In the rows, 128 means zero.
Each row is followed by its class.
[127  99  85 112 138 150 112 216 103 112 134 126 132 194 153 154 108  93
 121 133 134 137 134 122 141  59 194 126 128 159 124 110 141 171 113 135
 165 146 172 146 118 138 138  58 101] -> Gub
[116 105  93 101 151 154 112 223 106 112 142 123 116 199 155 151 120 123
 128 149 142 145 147 126 124  44 180 133 123 159 138 124 147 181 125 119
 171 160 182 125 126 131 125  46 115] -> Foz
[141 109  76 151 109 121 112 172 183 146 117 155 142 134  75 135 119 117
 114 111  74 162  87 173 109 126 145 134 138 130 175 103 128 131 154  75
 112 172 123 154  88 133 115  96 184] -> bot
[144 163  78 133 144  95 169 157 108 162 129 119 145 156 111 126 147 139
 126  99 131 103 112 124 149 159 166 161 175 156 144 131 136 116 147  87
  94 172 117 132  63 125 147  91 144] -> Ropi
[140 118  72 158 110 126  97 194 176 153 115 161 133 134  84 147 118 131
 106 121  70 152  82 165  88 135 128 150 133 131 178 114 139 127 159  69
 121 187 134 135  84 129 123  98 195] -> Foz
[163 173  92 108 129 131 174 157 129 137 124 128 145 168 107 121 143 152
 121  99  98  96 121 148 149 175 159 147 177 163 133 123 117 112 157  47
  92 186 111 123  52 100 127  99 110] -> Konul
[137 134  97  84 134 114 106 153 102 148 132 141 135 129  96 141 114 158
 105 125 120 145 137 151  92 116 121 187 153 117  77 180 211 120 116 121
 151 221 123 126 107 118  78  67 166] -> Foz
[159 162  87 136 140 130 157 146 119 150 126 139 152 160 124 118 149 157
 120  88 103  83 124 141 146 172 175 151 171 155 133 126 127 132 160  60
  89 174 109 120  58 103 125  88 105] -> kida
[150 157  84 104 125 107 179 129 119 144 113 135 156 166 118  93 133 149
 135 101 134  90 111 121 147 184 176 136 179 163 156 124 100 110 157  83
  90 176 122 117  61 118 148  98 129] -> Ritaz
[115  93 103  90 125 141 111 221 125 109 132 117 126 191 165 137 118 117
 146 142 135 126 139 124 145  22 193 116 139 156 144 110 140 177 116 136
 169 169 178 131 122 139 137  35 120] -> bot
[142 156  75 118 143 111 170 150 120 161 130 136 149 163 113 111 134 141
 139  81 123  86 106 122 156 186 195 149 171 169 152 119 115 135 149  80
  86 176 124 111  53 112 148  93 134] -> Ropi
[123 137 100  77 125 120  99 145  99 141 124 156 143 154 116 120 109 156
 105 129 119 123 139 133  73 132 134 179 158  95  77 169 202 127  92 138
 133 209 131 147 120 119  81  75 139] -> Muge
[121  83  88  94 125 156  93 217 127 101 141 120 125 199 173 155 117 118
 142 139 137 116 137 111 125  45 186 134 123 151 126 108 151 199 116 115
 165 160 181 125 115 126 125  40 129] -> kida
[152 165  73 131 119 101 150 135  99 151 116 153 145 160 120 116 146 157
 130 110 115 109 110 134 134 176 160 146 177 154 138 144 130 129 146  78
 105 156 114 139  67 126 128  91 127] -> Muge
[133 118 115  76 133 133 110 165 121 128 130 117 135 140  92 127 121 160
 111 118 116 136 139 132  77 117 119 171 142 102  43 146 202 117 105 124
 124 208 123 140 108 124  79  74 127] -> Konul
[153 152  81 143 141 115 149 159 114 144 125 134 150 162 126 122 151 155
 122 108 123  95 120 132 143 157 152 159 171 150 136 124 134 127 153  62
 100 166 112 119  66 115 133  73 144] -> kida
[150 161  88 113 113 110 183 137 122 150 119 131 150 163 124  97 142 142
 139  89 124  94 106 115 140 178 183 139 176 167 122 116  94 108 171  70
  86 177 127 135  53 123 139  95 127] -> Ritaz
[126 116 109  82 151 125 117 152 104 148 135 125 137 139  98 127 114 148
 122 111 123 124 139 133  99 115 145 171 137 115  63 156 203 134  98 144
 125 210 128 141 107 120  97  72 137] -> Ropi
[123 112  90 122 134 144 100 220 102 115 134 137 131 194 168 159 123 113
 118 141 124 134 140 111 105  54 185 127 135 145 146 108 141 183 129 132
 169 159 178 147 122 134 137  58 122] -> Ridel
[155 175  98 133 130 117 179 143 110 141 121 138 149 153 132 113 152 159
 110  95 111  96 129 140 125 169 166 147 177 150 158 124 131 129 168  63
  94 168 114 122  69 103 131  98 104] -> Ridel
[133 105  74 150 110 119  92 158 159 141 117 179 137 116  90 143 114 129
 121 103  96 150  86 140  98 148 141 149 130 108 166 115 141 132 111  95
 116 170 130 145 102 130 127 110 197] -> fedak
[126 149  94  95 137 121 120 168 123 129 129 130 146 142 111 124 116 145
  92 110 116 121 147 132  63 135 145 182 149  99  74 139 202 104  95 131
 125 220 134 143 119 124  92  82 130] -> Mir
[146 107  55 162 104 111  94 170 189 134 115 169 143 135  80 144 121 111
 105  98  74 153  70 155  82 146 153 143 126 117 186 100 129 137 146  77
 120 174 140 138  82 134 113 116 189] -> Sunef
[119 138 112  80 133 118 112 141 113 142 127 140 143 131 100 125 115 145
 116 125 124 141 149 149 107 105 124 175 158 107  89 163 205 131 115 139
 141 224 122 132 119 115  82  61 148] -> bot
[156 155  81 119 139 121 175 142 114 151 116 138 151 169 121  98 135 129
 121  90 118  97 111 134 163 197 186 139 173 156 137 116 103 122 154  74
  94 157 116 113  57 118 143  90 104] -> Gub
[112 111 102 101 114 148 102 206  98 115 140 140 126 205 163 155 118 112
 127 144 125 131 140 107 114  46 197 134 123 158 131 115 140 188 116 139
 158 155 187 154 122 132 140  53  98] -> Muge
[125 121  70 165 100 112  85 192 184 136 115 164 136 123  79 156 107 125
 109 104  80 151  88 140  77 154 137 139 123 106 187  98 159 150 118 100
 113 178 136 139  96 125 123 113 202] -> Mir
[113  95 116  92 139 154 101 213 120 120 132 120 133 178 155 141 121 107
 135 145 114 129 116 115 149  27 204 125 140 155 138  99 114 188 107 152
 156 170 183 136 117 136 156  36 120] -> bot
[161 151  85  99 123 109 168 149 130 146 118 129 147 163 114 105 134 153
 131  92 115  91 108 123 148 196 177 147 176 152 130 110 108 111 158  58
  87 175 117 112  53 122 133  98 132] -> Konul
[149 113  68 154 107 107 112 190 183 132 115 160 135 142  88 144 115 118
 109 100  81 149  96 143  74 151 145 135 126 122 176  96 136 132 145  77
 119 172 142 147  88 126 130 111 198] -> Mir
[147 155  82 116 112 113 177 133 125 143 113 147 151 166 122  99 140 137
 142  91 126  87 107 115 137 186 175 140 173 169 138 117  97 111 173  72
  88 186 129 125  52 120 142 101 124] -> Ritaz
[120 121  73 139  99 111 102 174 183 151 110 168 146 137  85 131 104 122
 122 119  92 156  80 154 115 142 138 145 132 112 200 108 151 142 122  94
 114 185 131 141 100 128 110  83 199] -> bot
[126  93 110  99 114 143 104 210 115 117 122 123 133 181 156 145 118 106
 138 145 121 117 107  90 124  45 181 127 139 163 124 103 116 169 115 155
 159 175 189 146 108 139 154  53 132] -> Ritaz
[150  99  69 153 106 117 104 175 172 146 109 156 140 126  81 141 110 111
 111 103  77 151  86 156 102 155 131 146 130 123 169 106 138 130 133  81
 117 163 125 140  87 130 126  96 189] -> Gub
[129 101  87 109 121 140 106 205 113 111 131 130 126 184 171 152 118 122
 133 140 126 126 137 114 115  41 189 124 145 143 155 114 148 187 126 115
 177 164 178 132 110 128 124  60 131] -> Ridel
[125 130 105  87 140 136 108 158 110 129 130 148 144 147 117 124 111 142
  96 121 127 117 134 144  70 119 130 184 158  91  61 162 195 101  88 121
 132 223 131 142 123 125  99  68 152] -> fedak
[128 115 113  86 140 115 124 163 119 127 125 129 138 137  98 118 112 166
 109 115 121 129 137 122  75 122 133 163 130 100  65 141 197 125  98 138
 132 209 134 142 109 121 101  79 133] -> Mir
[117  99 119  94 139 153 104 209 121 119 128 114 129 171 157 144 124 112
 138 157 115 133 123 119 156  20 200 118 132 154 156 102 119 187 101 152
 155 166 176 137 124 132 158  39 118] -> bot
[144  93  80 148  90 114  95 174 160 142 107 156 147 130  88 136 107 112
 127 109 105 149  76 135  83 142 124 139 137 131 148 106 121 121 146  87
 116 168 136 166  81 146 119 104 223] -> Ritaz
[128  94 100 109 131 150 106 211 108 109 140 132 124 179 155 153 122 112
 125 128 134 123 137 110 115  44 191 136 139 155 114 120 148 174 104 128
 164 164 180 138 120 133 141  46 122] -> fedak
[126 129  83  75 133 119 104 147 106 145 138 120 139 128  92 147 102 134
 118 107 130 141 135 155 103 120 141 187 159 117  87 171 213 123 112 124
 145 216 128 140 111 127  80  88 162] -> Ropi
[149 162  79 120 144 114 175 151 119 155 123 140 146 163 117 104 135 159
 118 104 123 103 109 137 150 179 190 147 166 165 157 123 124 125 158  61
  90 170 119 104  61 117 137  87 124] -> Foz
[133 113 116  71 148 135 115 152 114 128 129 124 133 142  84 121 133 164
 121 122 115 136 149 124  88 127 113 166 137 107  64 156 192 115  99 131
 129 207 125 129 110 120  89  70 115] -> Konul
[121  91  89 100 117 142 103 212 115 112 128 120 127 179 168 146 116 131
 134 143 134 125 134 106 112  47 182 126 141 139 156 115 150 187 121 118
 174 165 180 129 115 134 125  53 131] -> Ridel
[125  87  84  94 119 152  93 221 128 101 142 114 123 194 175 153 112 116
 143 135 135 116 135 124 131  41 188 137 144 152 124 115 147 180 130  97
 180 161 184 118 117 133 116  43 142] -> kida
[161 155 100 134 137 127 183 141 114 140 126 145 142 149 112 117 149 155
 115  90 113  95 113 139 136 152 175 145 174 161 119 131 126 113 147  53
  88 173 112 129  60 104 140  91 116] -> fedak
[127 149 101  83 151 133 104 177 112 145 128 138 140 159 110 121 118 152
  93 126 116 130 134 145  76 125 140 178 154 103  77 156 206 107 106 132
 133 221 129 134 119 129  92  68 131] -> Foz
[124 141  88  87 149 123 109 162 110 149 129 131 146 148 111 126 111 136
 110 115 123 119 128 137  88 128 147 175 158 106  82 149 205 115 104 141
 130 216 133 138 111 127  95  82 152] -> Ropi
[126 132 100  83 136 126 100 152 102 151 135 136 135 124  92 143 103 156
 105 118 127 141 149 145  86 114 127 191 151 116  77 167 214 121 125 112
 149 227 125 131 109 120  72  79 157] -> Foz
[142 103  75 144  98 127  78 169 149 143 106 169 147 129  86 132 110 115
 115 114  93 155  80 149  77 159 131 144 146 131 179 115 136 155 135  72
 121 144 144 169  93 138 110 100 203] -> Muge
[134 130  93  84 132 107  98 138 100 131 131 144 142 126 104 140 110 142
 111 102 126 137 133 147  95 120 148 185 151 103  73 173 193 119 117 121
 156 225 133 132 110 128  75  85 148] -> Sunef
[121 112 103 103 145 149 110 223 107 124 142 125 121 199 155 152 115 116
 124 143 135 137 144 116 125  44 193 137 121 162 138 113 146 181 121 126
 162 164 180 133 120 130 138  46 115] -> Foz
[141 103  72 140  84 122 111 164 180 135 112 154 139 142  84 139 124 118
 129 114  85 143  89 146  91 137 120 132 136 133 169 106 123 127 148  82
 117 179 133 149  76 130 116 108 197] -> Ritaz
[132 133  78  89 121 115 109 135 104 138 124 140 145 125 115 142 105 160
 102 125 121 139 139 148  79 121 136 181 162  97 104 176 210 127 127 111
 151 223 126 130 114 116  69  86 153] -> Ridel
[129 120 125  97 149 119 126 169 114 125 127 125 133 130  93 126 124 164
 102 114 118 135 141 124  74 119 127 159 132 101  60 143 202 129  99 140
 123 197 131 150 114 118 100  80 126] -> Mir
[150 172  68 135 144 105 166 163 114 152 126 133 145 162 117 128 153 134
 130 105 122  98 114 135 151 166 168 148 177 168 148 135 140 125 148  80
  94 177 116 133  59 118 150  89 151] -> Ropi
[134 124  93  91 133 126  98 153 104 136 140 140 145 146 119 143 108 146
 111 109 123 119 143 139  92 115 136 191 155 117  55 158 201 124 122 109
 152 212 131 128 110 119  79  64 154] -> kida
[160 157  97 127 129 135 176 145 125 144 126 130 146 156 118 112 144 157
 109  96 122  90 111 135 127 154 178 146 176 154 121 128 123 108 142  62
  86 175 108 125  63 103 135  96 108] -> fedak
[132 114  81 167 104 122  87 182 168 144 115 169 133 125  87 148 131 128
 116 103  82 144  70 136  83 139 119 150 139 103 163 112 147 134 103  99
 115 171 130 143  95 131 127  95 190] -> fedak
[163 163  88 138 136 117 175 156 128 137 125 136 145 149 108 117 135 157
 118  82 109  91 131 142 132 172 173 139 172 163 137 123 122 123 148  65
 100 178 113 121  59  95 127 109 115] -> Mir
[146 109  77 167 105 120 112 182 181 133 115 156 137 126  75 149 116 121
 105 106  78 150  86 150  79 149 129 138 123 124 171  99 135 123 136  69
 113 169 134 150  85 126 119 120 194] -> Mir
[108 106  92 115 149 153 115 216 107 116 148 114 122 189 152 166 133  97
 141 135 132 128 132 108 126  44 173 127 123 168 130 115 139 191 112 147
 161 149 186 142 114 132 149  55 118] -> Ropi
[110 115 106 102 132 150 120 212 117 112 137 128 130 191 154 150 115 108
 136 133 129 137 136 132 145  34 197 125 129 164 138 104 140 177 128 128
 159 169 175 146 122 134 140  49  98] -> bot
[156 160  91 119 117 123 161 124 104 154 122 152 149 155 116 113 139 159
 122  96 108  97 126 140 136 180 179 148 171 161 146 139 113 129 152  66
  86 163 111 134  61 103 120 105 105] -> Muge
[127 119  87  85 125 123  87 151 108 135 135 141 147 136 113 144 105 155
 113 112 129 128 148 143  91 118 129 191 147 107  71 164 213 130 125 122
 151 217 126 130 114 119  78  72 154] -> kida
[124  91 117  97 132 161 105 215 117 107 130 122 124 169 161 149 128 112
 124 144 117 119 107  95 123  29 203 120 139 154 130 103 135 186  99 140
 157 159 194 141 116 134 171  46 117] -> fedak
[131 138 104  88 135 129 114 165 108 132 131 144 143 141 124 120 123 149
 101 120 119 115 134 131  78 113 147 176 162 104  42 158 206 105  92 133
 132 221 133 147 119 128 104  57 142] -> fedak
[156 166  89 137 134 124 177 146 108 142 122 142 150 155 124 114 145 160
 112  94 120  99 131 140 123 167 163 143 180 156 154 125 128 126 175  47
 101 167 112 125  61 101 117 104 114] -> Ridel
[118 115 119  76 126 124 120 148 110 131 126 129 140 140  95 123 118 157
 116 120 131 131 140 121  74 115 122 166 140 108  58 152 198 112 113 142
 118 218 128 147 112 126  95  74 135] -> Ritaz
[151 158  82 135 129  94 170 156 110 147 117 142 147 162 111 120 148 149
 127 103 118  95 118 120 134 166 146 152 180 161 131 126 122 101 156  83
  97 192 116 137  64 124 141  88 144] -> Ritaz
[127 125 103  83 144 128 111 153 103 131 128 133 145 146 119 121 112 166
 116 115 129 127 130 137  91 127 135 182 137 105  48 149 211 134 113 112
 130 200 126 136 114 118  80  57 131] -> kida
[163 156  82 134 133 130 165 150 124 142 129 138 155 162 123 114 154 152
 116  86 106  90 108 142 143 162 173 154 177 161 129 122 118 119 162  50
  93 161 116 119  50 106 121  87 117] -> kida
[132 109  69 155 107 121  94 176 167 147 110 164 144 129  81 137 108 108
 111 102  86 149  85 144 110 157 128 153 135 111 182  94 148 141 113  97
 118 163 128 141  90 129 114 102 181] -> Gub
[141 157  94 130 144 107 170 155 116 157 120 137 148 158 111 110 144 157
 131 106 122 105 134 132 152 145 165 148 166 157 154 116 130 121 155  76
  96 190 108 123  70 114 136  69 126] -> bot
[151 155  83 137 118  96 168 150 114 148 118 137 146 151 117 121 143 151
 136  98 125  98 116 122 131 162 149 138 175 160 130 126 118  99 163  76
  98 177 113 139  60 130 138  96 154] -> Ritaz
[160 160  85 114 117 127 157 140 111 149 122 144 146 163 117 112 142 154
 122  97 106  98 126 141 130 176 176 146 182 167 140 136 118 129 156  61
  99 164 117 139  64 107 117  98 107] -> Muge
[148  96  84 142 103 133  82 195 177 129 116 144 141 130  76 142 120 116
 115 110  92 157  70 146  84 150 115 137 139 123 159 103 127 127 126  80
 112 145 132 145  85 141 119 104 211] -> Konul
[156 168  86 137 136 111 158 154 120 144 118 130 142 158 100 131 147 149
 117 108 104 102 111 134 141 169 143 154 177 146 137 124 134 107 144  71
  96 181 109 126  64 123 130 101 117] -> Konul
[125 136  93  77 118 124 110 156 118 137 128 143 148 156 115 119 110 140
 116 116 122 112 146 130  80 124 136 167 164 106  68 159 185 100 109 144
 137 234 133 151 111 127  84  81 146] -> Ritaz
[158 159  88 129 131 126 177 153 119 151 117 129 150 158 115 107 133 140
 114  82 111  96 103 144 152 175 172 145 177 152 135 113 119 123 144  63
  92 156 110 118  51 109 122  91 107] -> Gub
[143  98  67 166 103 112  80 187 171 129 108 153 149 121  86 138 113 111
 105  97 107 162  53 156  79 138 148 146 134 114 177 106 133 132 139  72
 120 151 143 146  89 152 110 107 207] -> Sunef
[147  96  58 152 114 131  91 186 175 134 117 162 145 154  95 145 117 126
 116 104  80 137  83 162  89 151 141 149 127 133 159 100 135 134 159  55
 115 173 132 139  84 132 127  91 185] -> kida
[118 114 115  78 147 120 123 142 101 135 130 137 140 128  92 124 117 164
 122 108 130 144 153 145 107 100 140 163 137 115  74 150 207 134 113 134
 130 208 118 138 116 123  80  63 121] -> bot
[152 172  71 160 135 105 161 161 111 153 109 144 147 157 133 118 155 163
 113 121 107 106 111 127 120 158 158 148 180 135 162 121 142 125 158  67
 101 183 113 125  65 115 123  85 134] -> Ridel
[135 115  65 149  95 121  91 163 165 148 117 170 137 139  80 145 120 130
 112 114  70 154  92 146  79 142 138 146 141 119 184 107 144 149 133  78
 114 162 133 158  86 128 109 108 185] -> Muge
[154 155  99 126 128 133 173 151 124 142 127 137 145 152 117 117 144 150
 111  90 122  88 111 132 131 164 181 141 177 157 128 134 124 118 144  61
  83 172 117 130  65 109 142  93 116] -> fedak
[127  98  79 101 116 144 106 218 120 112 130 115 124 182 159 156 102  92
 128 134 127 132 128 124 140  51 187 135 147 153 130 109 148 175 118 116
 182 157 181 135 114 139 121  54 126] -> Gub
[126 108  81 152  88 113  96 168 172 148 115 163 141 123  76 148 117 122
 121 111  83 143  90 134  91 146 121 148 129 116 172 105 141 120 124 100
 101 190 128 152  92 138 118 107 206] -> Ritaz
[151  97  69 148 103 111  89 179 179 128 108 166 143 141  83 138 122 115
 108 102  80 153  67 160  86 150 151 138 121 122 181 104 130 141 148  80
 117 173 139 134  82 138 129  99 196] -> Sunef
[153 161  79 117 143 128 177 147 120 151 129 128 147 159 114 116 142 141
 133  89 114  87 123 147 152 167 183 145 171 174 144 128 125 132 156  65
  86 181 115 126  50 102 135 100 123] -> Ropi
